Here is a tiny trained network, its code and every weight. The questions are about switching its units off for an input and a target symbol, where a switched-off unit gives its printed mean instead of its output.

import numpy as np


def w(rows, s, z=0):
    codes = np.array(rows[::2]) - 128.0
    scale = np.full(codes.shape[1], s)
    scale[-1] = z or s
    return codes * scale


def norm(h):
    return h / np.sqrt((h * h).mean(-1, keepdims=True) + 1e-5)


def f(y):
    return np.maximum(y, 0)


def softmax(a):
    e = np.exp(a - a.max(-1, keepdims=True))
    return e / e.sum(-1, keepdims=True)


def log_softmax(a):
    a = a - a.max(-1, keepdims=True)
    return a - np.log(np.exp(a).sum(-1, keepdims=True))


def net(x, mask):
    ids = ['αβδζηλμξπτφψω'.index(c) for c in x.split()]
    T = len(ids)
    res = E[ids] + P[:T]
    r = norm(res)
    for j in range(3):
        rows = slice(2 * j, 2 * j + 2)
        q, k, v = (r @ M[0][rows].T for M in (Q, K, V))
        z = softmax(np.where(np.tri(T) > 0, q @ k.T / 2**0.5, -1e9)) @ v
        o = O[0][rows]
        res = res + np.where(mask[j], z, o[:, -1]) @ o[:, :-1]
    y = f(norm(res) @ A[0][:, :-1].T + A[0][:, -1])
    res = res + np.where(mask[3:19], y, B[0][:, -1]) @ B[0][:, :-1]
    return log_softmax(norm(res)[-1] @ U[:, :-1].T + U[:, -1])


Q, K, V, O, A, B = {}, {}, {}, {}, {}, {}
E = w([
[197,141,122,104],'α',
[196,55,185,54],'β',
[198,56,188,53],'δ',
[183,30,151,34],'ζ',
[195,75,177,59],'η',
[193,114,153,88],'λ',
[195,73,172,86],'μ',
[191,130,83,49],'ξ',
[180,63,115,7],'π',
[183,86,93,15],'τ',
[195,123,156,75],'φ',
[191,133,84,43],'ψ',
[191,131,86,42],'ω',
],0.0018)
P = w([
[173,197,188,4],'0',
[172,61,11,151],'1',
[144,170,184,118],'2',
[108,81,14,156],'3',
[80,168,149,102],'4',
[184,129,66,200],'5',
[108,152,148,165],'6',
[58,110,33,150],'7',
[68,141,132,160],'8',
[212,146,108,195],'9',
[72,123,153,165],'10',
],0.0045)
Q[0] = w([
[117,81,97,245],'h0',
[254,119,96,202],'h0',
[163,51,52,135],'h1',
[136,178,183,95],'h1',
[83,67,16,100],'h2',
[134,66,81,134],'h2',
],0.0076)
K[0] = w([
[88,150,180,159],'h0',
[6,122,137,123],'h0',
[109,63,161,107],'h1',
[117,150,112,144],'h1',
[134,164,150,189],'h2',
[93,125,167,164],'h2',
],0.011)
V[0] = w([
[128,147,1,99],'h0',
[155,74,133,91],'h0',
[117,125,49,160],'h1',
[73,183,143,100],'h1',
[141,101,25,73],'h2',
[170,221,112,134],'h2',
],0.006)
O[0] = w([
[136,116,253,230,176],'h0',
[130,227,195,29,232],'h0',
[170,175,80,195,47],'h1',
[170,99,137,88,89],'h1',
[45,97,160,100,251],'h2',
[139,85,212,202,205],'h2',
],0.0051,0.0017)
A[0] = w([
[136,129,66,171,147],'n0',
[133,195,80,47,190],'n1',
[99,97,122,105,118],'n2',
[168,142,175,109,183],'n3',
[96,108,157,184,188],'n4',
[100,96,142,179,135],'n5',
[136,159,248,138,45],'n6',
[200,108,116,139,78],'n7',
[149,169,154,115,224],'n8',
[85,117,139,90,88],'n9',
[193,107,105,118,72],'n10',
[2,108,140,122,148],'n11',
[104,132,204,93,252],'n12',
[209,141,150,155,217],'n13',
[164,98,120,89,142],'n14',
[127,175,223,101,73],'n15',
],0.0062,0.0022)
B[0] = w([
[97,122,158,85,171],'n0',
[250,53,214,76,180],'n1',
[129,199,128,147,153],'n2',
[73,187,199,99,179],'n3',
[232,68,201,112,189],'n4',
[206,86,152,87,164],'n5',
[90,199,48,78,219],'n6',
[70,220,119,147,160],'n7',
[74,55,199,54,178],'n8',
[82,144,155,202,164],'n9',
[95,221,79,184,161],'n10',
[82,227,201,180,219],'n11',
[56,201,115,118,254],'n12',
[5,92,125,111,176],'n13',
[135,177,150,158,168],'n14',
[82,141,77,16,217],'n15',
],0.0033,0.0049)
U = w([
[94,180,192,9,200],'α',
[47,185,170,140,150],'β',
[96,160,201,179,106],'δ',
[157,72,184,157,79],'ζ',
[153,80,174,152,87],'η',
[174,116,103,78,103],'λ',
[173,116,105,81,61],'μ',
[104,62,85,223,250],'ξ',
[100,168,38,160,123],'π',
[89,139,60,156,56],'τ',
[154,77,176,149,59],'φ',
[166,132,84,95,64],'ψ',
[188,143,60,85,155],'ω',
],0.011,0.0025)

Each question gives the input, a string of symbols that net reads in full, and the target symbol t.
The units are the heads (2 rows each of Q, K, V and O) and the neurons (one row each of A and B). Each row of codes is followed by its name. A weight is (code - 128) times the scale printed after its matrix; where a second scale follows, it is the last column's (O, A, B and U).
mask holds one flag per unit, heads first, then neurons. A switched-off unit (its flag False) gives its mean, the last column of its rows in O or B, instead of its output. The means were averaged over made-up inputs and are rounded, as every weight is.
A unit's drop is (log p(t) with every unit on - log p(t) with that unit switched off) / (log p(t) with every unit on - log p(t) with every unit switched off).
The circuit of an input: a set's keep is (log p(t) with only the set's units on - log p(t) with every unit switched off) / (log p(t) with every unit on - log p(t) with every unit switched off). Starting from the 12 units with the biggest drops (on a tie, the unit counted first), units are removed one at a time, each time the one whose removal leaves the highest keep (on an exact tie, the one counted first), for as long as the keep stays at least 0.8.
units of the circuit, in order: the units of the circuit, biggest drop first
k most important neurons: the k neurons with the biggest drops, biggest first
heads that matter: for each layer, one digit per head in row order, 1 if its drop is at least 0.15 and else 0, layers parted by /
drop of u: that unit's drop, to one decimal
input μ α α η β α φ ψ α ξ, target ξ: units of the circuit, in order	[h0, n15]
input η ξ ω δ δ μ λ μ, target π: units of the circuit, in order	[h2, h0]
input μ ζ μ λ τ μ α α, target ξ: heads that matter	001
input β α λ π, target π: units of the circuit, in order	[h2, n10, n15, n8]
input ξ ψ τ α ξ α μ λ μ α, target ω: units of the circuit, in order	[h0]
input α π π ξ α φ, target ξ: heads that matter	100
input π λ α φ, target ξ: heads that matter	001
input ψ ξ φ ζ λ π, target π: heads that matter	100
input ω ζ λ μ, target π: heads that matter	101
input β α μ ζ, target ω: heads that matter	101
input λ ζ μ ω, target ω: 2 most important neurons	[n1, n12]
input φ ψ α π ψ φ ξ α α, target δ: 2 most important neurons	[n11, n15]
input ψ η μ ψ, target ω: 2 most important neurons	[n11, n12]
input ξ η τ μ, target δ: heads that matter	001
input μ τ λ τ μ φ, target ω: most important neuron	[n1]
input π ω α ξ, target ξ: drop of h0	0.2
input α π λ η, target π: drop of h2	0.4
input β λ μ ξ, target ω: drop of n4	0.1
input π η π ω ζ φ α ζ, target ξ: drop of n3	0.1
